Below is a small trained network, with its code and all its weights. Each question gives an input and a class and asks what happens when units are switched off, that is, made to give their printed mean instead of their output.

import numpy as np


def w(rows, s, z=0):
    codes = np.array(rows[::2]) - 128.0
    scale = np.full(codes.shape[1], s)
    scale[-1] = z or s
    return codes * scale


def norm(h):
    return h / np.sqrt((h * h).mean(-1, keepdims=True) + 1e-5)


def f(y):
    return np.maximum(y, 0)


def log_softmax(a):
    a = a - a.max(-1, keepdims=True)
    return a - np.log(np.exp(a).sum(-1, keepdims=True))


def net(x, mask):
    res = np.array(x, float).reshape(1, 6) / 4 @ E
    u = 0
    for l in range(2):
        y = f(norm(res) @ A[l][:, :-1].T + A[l][:, -1])
        res = res + np.where(mask[u : u + 3], y, B[l][:, -1]) @ B[l][:, :-1]
        u += 3
    return log_softmax(norm(res)[-1] @ U[:, :-1].T + U[:, -1])


A, B = {}, {}
E = w([
[174,101,198,75],'x0',
[69,125,66,126],'x1',
[148,96,126,2],'x2',
[21,150,178,58],'x3',
[121,199,80,146],'x4',
[126,130,161,133],'x5',
],0.0045)
A[0] = w([
[8,136,194,84,2],'L0N0',
[108,76,27,95,11],'L0N1',
[72,206,129,66,3],'L0N2',
],0.017,0.0044)
B[0] = w([
[44,31,203,155,255],'L0N0',
[103,224,185,95,189],'L0N1',
[163,119,3,96,199],'L0N2',
],0.021,0.0076)
A[1] = w([
[174,54,131,92,64],'L1N0',
[253,73,218,51,84],'L1N1',
[127,82,113,120,2],'L1N2',
],0.014,0.0031)
B[1] = w([
[126,148,136,167,198],'L1N0',
[248,75,163,73,255],'L1N1',
[120,166,165,114,157],'L1N2',
],0.016,0.0061)
U = w([
[156,158,98,254,98],'0',
[59,37,155,125,233],'1',
[118,221,154,83,117],'2',
[233,83,171,100,156],'3',
[112,124,33,88,4],'4',
],0.016,0.0025)

Each question gives the input, the list of numbers given to net, and the class t.
The units are the neurons (one row each of A and B). Each row of codes is followed by its name. A weight is (code - 128) times the scale printed after its matrix; where a second scale follows, it is the last column's (A, B and U).
mask holds one flag per neuron, layer by layer. A switched-off neuron (its flag False) gives its mean, the last column of its row in B, instead of its output. The means were averaged over made-up inputs and are rounded, as every weight is.
A unit's drop is (log p(t) with every unit on - log p(t) with that unit switched off) / (log p(t) with every unit on - log p(t) with every unit switched off).
The circuit of an input: a set's keep is (log p(t) with only the set's units on - log p(t) with every unit switched off) / (log p(t) with every unit on - log p(t) with every unit switched off). Starting from all 6 units, units are removed one at a time, each time the one whose removal leaves the highest keep (on an exact tie, the one counted first), for as long as the keep stays at least 0.8.
units of the circuit, in order: the units of the circuit, biggest drop first
k most important neurons: the k neurons with the biggest drops, biggest first
top k neurons in layer l: the k neurons of layer l with the biggest drops, biggest first
drop when u is switched off: that unit's drop, to one decimal
input [-8,2,3,-8,-7,-1], class 2: top 2 neurons in layer 0 -> L0N1, L0N0
input [-6,8,-2,-8,-4,-2], class 2: 2 most important neurons -> L0N1, L0N0
input [-6,-6,-1,-3,-2,4], class 0: most important neuron -> L1N1
input [7,6,-4,-4,4,-2], class 0: 4 most important neurons -> L1N1, L0N0, L0N1, L0N2
input [-2,-4,-4,-2,3,-7], class 0: units of the circuit, in order -> L0N0, L1N1
input [5,-5,-8,-4,4,2], class 0: units of the circuit, in order -> L1N1, L0N0
input [5,0,-6,-3,8,-8], class 0: units of the circuit, in order -> L0N0, L1N1
input [3,0,4,0,5,5], class 4: 3 most important neurons -> L0N2, L1N1, L0N0
input [3,4,0,-5,1,0], class 2: units of the circuit, in order -> L0N0, L0N1
input [2,-4,-8,1,-4,-5], class 0: units of the circuit, in order -> L1N1, L0N0
input [-3,2,2,2,6,4], class 4: drop when L0N2 is switched off -> 0.8
input [-6,5,4,-1,1,6], class 2: drop when L1N0 is switched off -> 0.0
input [-2,5,0,0,5,7], class 4: drop when L0N2 is switched off -> 0.2
input [4,8,5,-7,-6,-7], class 2: units of the circuit, in order -> L0N1
input [-8,-3,4,-1,-6,4], class 2: 2 most important neurons -> L0N1, L0N0
